Below are the code and all the weights of a small trained network. Each question names an input and a target symbol and asks about switching units off, where a switched-off unit gives its printed mean instead of its output.

import numpy as np


def w(rows, s, z=0):
    codes = np.array(rows[::2]) - 128.0
    scale = np.full(codes.shape[1], s)
    scale[-1] = z or s
    return codes * scale


def f(y):
    return y / 2 * (1 + np.tanh(0.7978845608 * (y + 0.044715 * y**3)))


def softmax(a):
    e = np.exp(a - a.max(-1, keepdims=True))
    return e / e.sum(-1, keepdims=True)


def log_softmax(a):
    a = a - a.max(-1, keepdims=True)
    return a - np.log(np.exp(a).sum(-1, keepdims=True))


def net(x, mask):
    ids = ['βγδζητφω'.index(c) for c in x.split()]
    T = len(ids)
    res = E[ids] + P[:T]
    r = res
    for j in range(3):
        rows = slice(4 * j, 4 * j + 4)
        q, k, v = (r @ M[0][rows].T for M in (Q, K, V))
        z = softmax(np.where(np.tri(T) > 0, q @ k.T / 4**0.5, -1e9)) @ v
        o = O[0][rows]
        res = res + np.where(mask[j], z, o[:, -1]) @ o[:, :-1]
    y = f(res @ A[0][:, :-1].T + A[0][:, -1])
    res = res + np.where(mask[3:11], y, B[0][:, -1]) @ B[0][:, :-1]
    return log_softmax(res[-1] @ U[:, :-1].T + U[:, -1])


Q, K, V, O, A, B = {}, {}, {}, {}, {}, {}
E = w([
[49,186,111,69],'β',
[18,100,38,69],'γ',
[31,154,113,111],'δ',
[58,254,130,104],'ζ',
[49,190,63,87],'η',
[26,89,186,111],'τ',
[44,38,147,57],'φ',
[99,249,186,83],'ω',
],0.007)
P = w([
[67,147,129,121],'0',
[88,132,91,138],'1',
[111,135,122,11],'2',
[69,190,194,126],'3',
[136,125,83,153],'4',
[140,128,112,42],'5',
[62,106,178,138],'6',
],0.012)
Q[0] = w([
[5,167,127,165],'H1',
[123,142,113,140],'H1',
[169,71,145,213],'H1',
[200,114,162,200],'H1',
[9,132,128,163],'H2',
[128,107,169,140],'H2',
[82,177,145,105],'H2',
[155,132,157,223],'H2',
[144,169,170,138],'H3',
[159,135,75,92],'H3',
[115,120,149,138],'H3',
[140,162,100,154],'H3',
],0.023)
K[0] = w([
[197,110,57,250],'H1',
[135,131,127,155],'H1',
[80,121,86,131],'H1',
[79,161,103,103],'H1',
[215,70,95,199],'H2',
[104,110,156,146],'H2',
[168,157,102,170],'H2',
[53,93,102,142],'H2',
[138,167,157,140],'H3',
[122,145,73,129],'H3',
[125,118,148,128],'H3',
[167,148,126,116],'H3',
],0.025)
V[0] = w([
[116,166,80,132],'H1',
[129,239,74,158],'H1',
[165,187,206,186],'H1',
[174,92,154,26],'H1',
[136,249,63,91],'H2',
[138,153,184,218],'H2',
[86,79,114,129],'H2',
[176,103,142,76],'H2',
[153,175,101,143],'H3',
[102,167,127,82],'H3',
[60,138,113,87],'H3',
[109,100,92,174],'H3',
],0.014)
O[0] = w([
[185,148,95,137,173],'H1',
[226,221,114,162,186],'H1',
[91,223,211,199,68],'H1',
[126,116,166,8,96],'H1',
[221,137,227,73,232],'H2',
[115,248,117,168,67],'H2',
[123,64,92,177,146],'H2',
[83,107,119,63,86],'H2',
[151,80,115,144,112],'H3',
[79,75,168,130,215],'H3',
[90,112,214,133,251],'H3',
[190,169,156,143,108],'H3',
],0.011)
A[0] = w([
[135,177,94,33,241],'N1',
[193,141,44,232,50],'N2',
[8,206,200,102,144],'N3',
[152,104,186,230,190],'N4',
[69,153,173,242,154],'N5',
[212,123,101,179,147],'N6',
[44,131,148,130,2],'N7',
[68,164,210,40,103],'N8',
],0.013,0.004)
B[0] = w([
[158,54,186,54,161],'N1',
[7,125,7,132,134],'N2',
[150,124,23,23,181],'N3',
[57,120,204,84,210],'N4',
[200,61,132,243,168],'N5',
[195,193,100,124,156],'N6',
[184,210,139,93,143],'N7',
[95,196,90,216,251],'N8',
],0.019)
U = w([
[2,117,141,124,136],'β',
[87,51,113,68,233],'γ',
[122,67,141,158,82],'δ',
[179,176,161,162,5],'ζ',
[162,124,169,31,149],'η',
[173,90,96,111,253],'τ',
[90,170,98,62,135],'φ',
[95,167,91,223,31],'ω',
],0.0082,0.0043)

Each question gives the input, a string of symbols that net reads in full, and the target symbol t.
The units are the heads (4 rows each of Q, K, V and O) and the neurons (one row each of A and B). Each row of codes is followed by its name. A weight is (code - 128) times the scale printed after its matrix; where a second scale follows, it is the last column's (O, A, B and U).
mask holds one flag per unit, heads first, then neurons. A switched-off unit (its flag False) gives its mean, the last column of its rows in O or B, instead of its output. The means were averaged over made-up inputs and are rounded, as every weight is.
A unit's drop is (log p(t) with every unit on - log p(t) with that unit switched off) / (log p(t) with every unit on - log p(t) with every unit switched off).
The circuit of an input: a set's keep is (log p(t) with only the set's units on - log p(t) with every unit switched off) / (log p(t) with every unit on - log p(t) with every unit switched off). Starting from all 11 units, units are removed one at a time, each time the one whose removal leaves the highest keep (on an exact tie, the one counted first), for as long as the keep stays at least 0.8.
units of the circuit, in order: the units of the circuit, biggest drop first
most important unit: the unit with the biggest drop
k most important neurons: the k neurons with the biggest drops, biggest first
which heads matter: for each layer, one digit per head in row order, 1 if its drop is at least 0.15 and else 0, layers parted by /
input γ ω τ, target φ: most important neuron : [N3]
input φ β ζ τ τ β τ, target τ: 3 most important neurons : [N5; N3; N8]
input ω β ω ω ζ η, target φ: which heads matter : 110
input β τ β β β τ ω, target β: units of the circuit, in order : [N4; N6]
input ω δ β τ ω ζ φ, target ω: units of the circuit, in order : [N8; H2]
input β φ β, target β: units of the circuit, in order : [N8; H1]
input β τ γ β, target τ: units of the circuit, in order : [H2; N5; N3; N8]
input ω β β, target φ: units of the circuit, in order : [N3; H1; N5]
input τ γ φ, target β: units of the circuit, in order : [N8; H1; H2]
input β ζ β β, target ζ: 2 most important neurons : [N5; N6]
input τ δ η β η τ, target ω: which heads matter : 100
input ω ζ β β τ, target δ: units of the circuit, in order : [N8; H2; N5; N3]
input β β φ ω η ω, target φ: units of the circuit, in order : [N8; N3; H1; N1]
input ω ζ ω γ, target ζ: units of the circuit, in order : [H1; H2]
input ζ ω γ β ω ζ, target φ: most important unit : H1
input ω ω β τ ζ, target ω: 4 most important neurons : [N2; N6; N5; N1]
input β ζ β, target ζ: 2 most important neurons : [N3; N4]
input γ ω φ, target φ: 4 most important neurons : [N8; N1; N3; N5]
input η ω β, target φ: 3 most important neurons : [N3; N5; N8]
input ω τ φ β τ β, target ω: units of the circuit, in order : [N8; H1]
